Below are the code and all the weights of a small trained network. Each question names an input and a target symbol and asks about switching units off, where a switched-off unit gives its printed mean instead of its output.

import numpy as np


def w(rows, s, z=0):
    codes = np.array(rows[::2]) - 128.0
    scale = np.full(codes.shape[1], s)
    scale[-1] = z or s
    return codes * scale


def f(y):
    return y / 2 * (1 + np.tanh(0.7978845608 * (y + 0.044715 * y**3)))


def softmax(a):
    e = np.exp(a - a.max(-1, keepdims=True))
    return e / e.sum(-1, keepdims=True)


def log_softmax(a):
    a = a - a.max(-1, keepdims=True)
    return a - np.log(np.exp(a).sum(-1, keepdims=True))


def net(x, mask):
    ids = ['βεηλπσφ'.index(c) for c in x.split()]
    T = len(ids)
    res = E[ids] + P[:T]
    q, k, v = (res @ M[0].T for M in (Q, K, V))
    z = softmax(np.where(np.tri(T) > 0, q @ k.T / 4**0.5, -1e9)) @ v
    res = res + np.where(mask[0], z, O[0][:, -1]) @ O[0][:, :-1]
    y = f(res @ A[0][:, :-1].T + A[0][:, -1])
    res = res + np.where(mask[1:9], y, B[0][:, -1]) @ B[0][:, :-1]
    return log_softmax(res[-1] @ U[:, :-1].T + U[:, -1])


Q, K, V, O, A, B = {}, {}, {}, {}, {}, {}
E = w([
[4,85,177,36],'β',
[155,157,40,164],'ε',
[125,250,98,155],'η',
[119,182,211,75],'λ',
[225,109,86,93],'π',
[135,115,121,220],'σ',
[144,73,195,205],'φ',
],0.012)
P = w([
[147,115,141,125],'0',
[156,159,139,131],'1',
[99,178,126,118],'2',
[132,47,76,148],'3',
[158,144,148,124],'4',
[91,176,132,111],'5',
[132,6,58,144],'6',
[155,146,149,128],'7',
[87,173,131,109],'8',
[113,3,66,127],'9',
[156,151,145,129],'10',
[85,174,130,107],'11',
],0.014)
Q[0] = w([
[236,51,105,200],'H0',
[150,166,234,223],'H0',
[175,83,94,94],'H0',
[7,17,63,191],'H0',
],0.015)
K[0] = w([
[35,66,159,29],'H0',
[21,178,180,179],'H0',
[124,87,92,59],'H0',
[154,6,160,216],'H0',
],0.016)
V[0] = w([
[116,154,192,133],'H0',
[57,56,172,74],'H0',
[171,140,116,1],'H0',
[175,98,146,188],'H0',
],0.011)
O[0] = w([
[148,115,186,132,71],'H0',
[186,4,173,115,17],'H0',
[189,146,92,28,2],'H0',
[59,125,124,132,194],'H0',
],0.011,0.0018)
A[0] = w([
[134,191,201,173,21],'N0',
[44,201,172,107,211],'N1',
[156,91,154,194,57],'N2',
[117,155,100,2,104],'N3',
[217,237,228,150,151],'N4',
[29,158,238,23,86],'N5',
[183,175,107,226,56],'N6',
[72,168,127,50,253],'N7',
],0.012,0.0042)
B[0] = w([
[157,144,181,191,168],'N0',
[67,47,169,99,249],'N1',
[145,188,116,85,171],'N2',
[98,163,164,186,175],'N3',
[165,92,41,195,206],'N4',
[251,176,181,173,183],'N5',
[159,37,113,81,176],'N6',
[159,150,17,61,207],'N7',
],0.018,0.014)
U = w([
[199,87,181,25,119],'β',
[28,90,93,44,194],'ε',
[123,29,83,160,3],'η',
[154,118,116,223,86],'λ',
[59,208,65,181,112],'π',
[5,63,167,190,200],'σ',
[61,129,196,254,254],'φ',
],0.005,0.0039)

Each question gives the input, a string of symbols that net reads in full, and the target symbol t.
The units are the heads (4 rows each of Q, K, V and O) and the neurons (one row each of A and B). Each row of codes is followed by its name. A weight is (code - 128) times the scale printed after its matrix; where a second scale follows, it is the last column's (O, A, B and U).
mask holds one flag per unit, heads first, then neurons. A switched-off unit (its flag False) gives its mean, the last column of its rows in O or B, instead of its output. The means were averaged over made-up inputs and are rounded, as every weight is.
A unit's drop is (log p(t) with every unit on - log p(t) with that unit switched off) / (log p(t) with every unit on - log p(t) with every unit switched off).
The circuit of an input: a set's keep is (log p(t) with only the set's units on - log p(t) with every unit switched off) / (log p(t) with every unit on - log p(t) with every unit switched off). Starting from all 9 units, units are removed one at a time, each time the one whose removal leaves the highest keep (on an exact tie, the one counted first), for as long as the keep stays at least 0.8.
units of the circuit, in order: the units of the circuit, biggest drop first
most important unit: the unit with the biggest drop
k most important neurons: the k neurons with the biggest drops, biggest first
input φ ε β σ φ φ φ ε ε λ, target φ: units of the circuit, in order	(H0 N7)
input φ ε ε β, target φ: units of the circuit, in order	(H0 N5)
input π ε η σ σ, target η: 3 most important neurons	(N6 N4 N5)
input λ φ σ, target σ: units of the circuit, in order	(H0 N5 N1)
input ε σ λ, target λ: units of the circuit, in order	(N5 N4)
input φ β φ π φ σ ε, target π: units of the circuit, in order	(N1 H0)
input φ η φ η π σ ε σ β ε σ, target β: 2 most important neurons	(N2 N3)
input ε β ε ε ε β σ λ, target λ: units of the circuit, in order	(N4 N5)
input ε ε φ σ π φ β β ε π, target β: units of the circuit, in order	(H0 N4)
input φ ε φ ε ε π φ ε φ β π, target β: units of the circuit, in order	(H0)
input η λ η β σ, target β: units of the circuit, in order	(H0 N2)
input ε ε σ ε π σ σ ε ε λ, target σ: units of the circuit, in order	(H0 N7)
input σ η π β λ π β φ ε η, target β: units of the circuit, in order	(H0 N4)
input β σ σ π ε σ π ε π λ, target π: units of the circuit, in order	(H0 N1 N3)
input σ ε φ λ ε π φ π η λ, target φ: 3 most important neurons	(N7 N1 N6)
input π π β β, target π: 3 most important neurons	(N3 N7 N6)
input η π β ε ε φ ε β, target β: 3 most important neurons	(N5 N7 N1)
input η β π η φ λ ε ε ε η, target ε: most important unit	H0
input φ ε ε σ λ σ π σ η ε, target π: 3 most important neurons	(N1 N6 N3)
input η φ β ε φ σ η, target ε: 4 most important neurons	(N5 N4 N0 N3)
input σ λ σ φ η, target η: 3 most important neurons	(N4 N6 N1)
input ε λ λ β ε φ η, target β: 2 most important neurons	(N4 N2)
input β β π, target π: 4 most important neurons	(N1 N3 N6 N5)
input λ ε φ η φ λ ε σ σ λ, target ε: 2 most important neurons	(N4 N0)
